Here is a tiny trained network, its code and every weight. The questions are about switching its units off for an input and a class, where a switched-off unit gives its printed mean instead of its output.

import numpy as np


def w(rows, s, z=0):
    codes = np.array(rows[::2]) - 128.0
    scale = np.full(codes.shape[1], s)
    scale[-1] = z or s
    return codes * scale


def f(y):
    return y / 2 * (1 + np.tanh(0.7978845608 * (y + 0.044715 * y**3)))


def log_softmax(a):
    a = a - a.max(-1, keepdims=True)
    return a - np.log(np.exp(a).sum(-1, keepdims=True))


def net(x, mask):
    res = np.array(x, float).reshape(1, 8) / 4 @ E
    y = f(res @ A[0][:, :-1].T + A[0][:, -1])
    res = res + np.where(mask, y, B[0][:, -1]) @ B[0][:, :-1]
    return log_softmax(res[-1] @ U[:, :-1].T + U[:, -1])


A, B = {}, {}
E = w([
[144,107,190,117,123,190,96,183,88,125,57,102],'x0',
[104,177,208,233,107,170,12,196,99,108,65,80],'x1',
[164,91,53,83,153,106,179,97,159,174,176,181],'x2',
[227,94,75,79,176,154,161,157,111,138,113,58],'x3',
[154,139,125,140,171,107,127,144,100,102,102,148],'x4',
[122,118,164,205,40,20,78,104,216,254,104,80],'x5',
[118,170,119,133,122,165,126,123,100,110,105,140],'x6',
[209,73,94,90,118,113,125,144,171,159,130,81],'x7',
],0.0061)
A[0] = w([
[150,127,74,40,215,202,172,163,92,36,110,125,232],'neuron 1',
[36,205,181,191,101,167,41,141,112,84,107,127,253],'neuron 2',
[186,63,109,108,121,67,109,118,192,230,107,71,219],'neuron 3',
[123,110,105,110,118,15,190,2,241,189,177,168,252],'neuron 4',
[18,216,231,241,75,129,5,172,120,111,73,127,217],'neuron 5',
[90,96,42,81,150,88,211,51,129,120,192,196,221],'neuron 6',
],0.0053,0.0024)
B[0] = w([
[195,119,153,71,228,219,136,145,76,86,122,214,196],'neuron 1',
[118,194,202,155,137,176,89,69,117,109,83,106,209],'neuron 2',
[153,80,65,74,76,53,80,192,141,186,123,89,191],'neuron 3',
[89,137,98,109,101,70,151,95,210,186,122,128,222],'neuron 4',
[85,204,192,197,94,145,36,66,152,115,2,99,244],'neuron 5',
[87,207,116,66,161,148,208,79,182,162,205,219,199],'neuron 6',
],0.0087,0.011)
U = w([
[65,183,223,215,92,141,45,59,134,122,56,85,198],'0',
[237,113,136,91,239,204,169,164,20,76,160,151,106],'1',
[203,1,72,111,29,54,74,222,159,181,115,22,92],'2',
[60,157,78,98,131,90,212,82,207,174,214,150,2],'3',
],0.0061,0.00094)

Each question gives the input, the list of numbers given to net, and the class t.
The units are the neurons (one row each of A and B). Each row of codes is followed by its name. A weight is (code - 128) times the scale printed after its matrix; where a second scale follows, it is the last column's (A, B and U).
mask holds one flag per neuron, in row order. A switched-off neuron (its flag False) gives its mean, the last column of its row in B, instead of its output. The means were averaged over made-up inputs and are rounded, as every weight is.
A unit's drop is (log p(t) with every unit on - log p(t) with that unit switched off) / (log p(t) with every unit on - log p(t) with every unit switched off).
The circuit of an input: a set's keep is (log p(t) with only the set's units on - log p(t) with every unit switched off) / (log p(t) with every unit on - log p(t) with every unit switched off). Starting from all 6 units, units are removed one at a time, each time the one whose removal leaves the highest keep (on an exact tie, the one counted first), for as long as the keep stays at least 0.8.
units of the circuit, in order: the units of the circuit, biggest drop first
top k neurons: the k neurons with the biggest drops, biggest first
drop when u is switched off: that unit's drop, to one decimal
input [7,-2,7,7,0,2,-6,-3], class 2: units of the circuit, in order -> (neuron 3)
input [-3,2,5,7,-6,2,2,-1], class 2: units of the circuit, in order -> (neuron 3; neuron 2)
input [6,-2,-4,-1,6,-2,-5,7], class 1: top 3 neurons -> (neuron 4; neuron 5; neuron 1)
input [-2,-4,-6,-2,5,1,2,7], class 2: top 2 neurons -> (neuron 6; neuron 5)
input [5,-7,-8,-2,0,8,6,5], class 2: units of the circuit, in order -> (neuron 3; neuron 2)
input [-6,-2,-4,6,0,-1,2,3], class 1: top 2 neurons -> (neuron 1; neuron 4)
input [-2,5,-5,7,4,0,8,8], class 1: units of the circuit, in order -> (neuron 5; neuron 4)
input [3,8,7,0,-7,-6,5,0], class 1: top 3 neurons -> (neuron 1; neuron 4; neuron 5)
input [-6,0,-6,-1,1,-7,6,-4], class 1: top 2 neurons -> (neuron 1; neuron 4)
input [1,-2,3,0,-1,-1,2,-8], class 3: top 3 neurons -> (neuron 5; neuron 6; neuron 2)
input [1,0,5,-2,-8,0,4,-4], class 3: drop when neuron 5 is switched off -> 0.9
input [-7,2,-8,5,-6,2,-4,7], class 2: drop when neuron 5 is switched off -> 0.0
input [-7,-3,-5,0,-8,1,1,-2], class 3: drop when neuron 5 is switched off -> 0.1
input [-4,8,5,6,-3,6,2,1], class 2: units of the circuit, in order -> (neuron 3)
input [1,8,5,2,-3,-5,-8,3], class 1: drop when neuron 5 is switched off -> 0.2
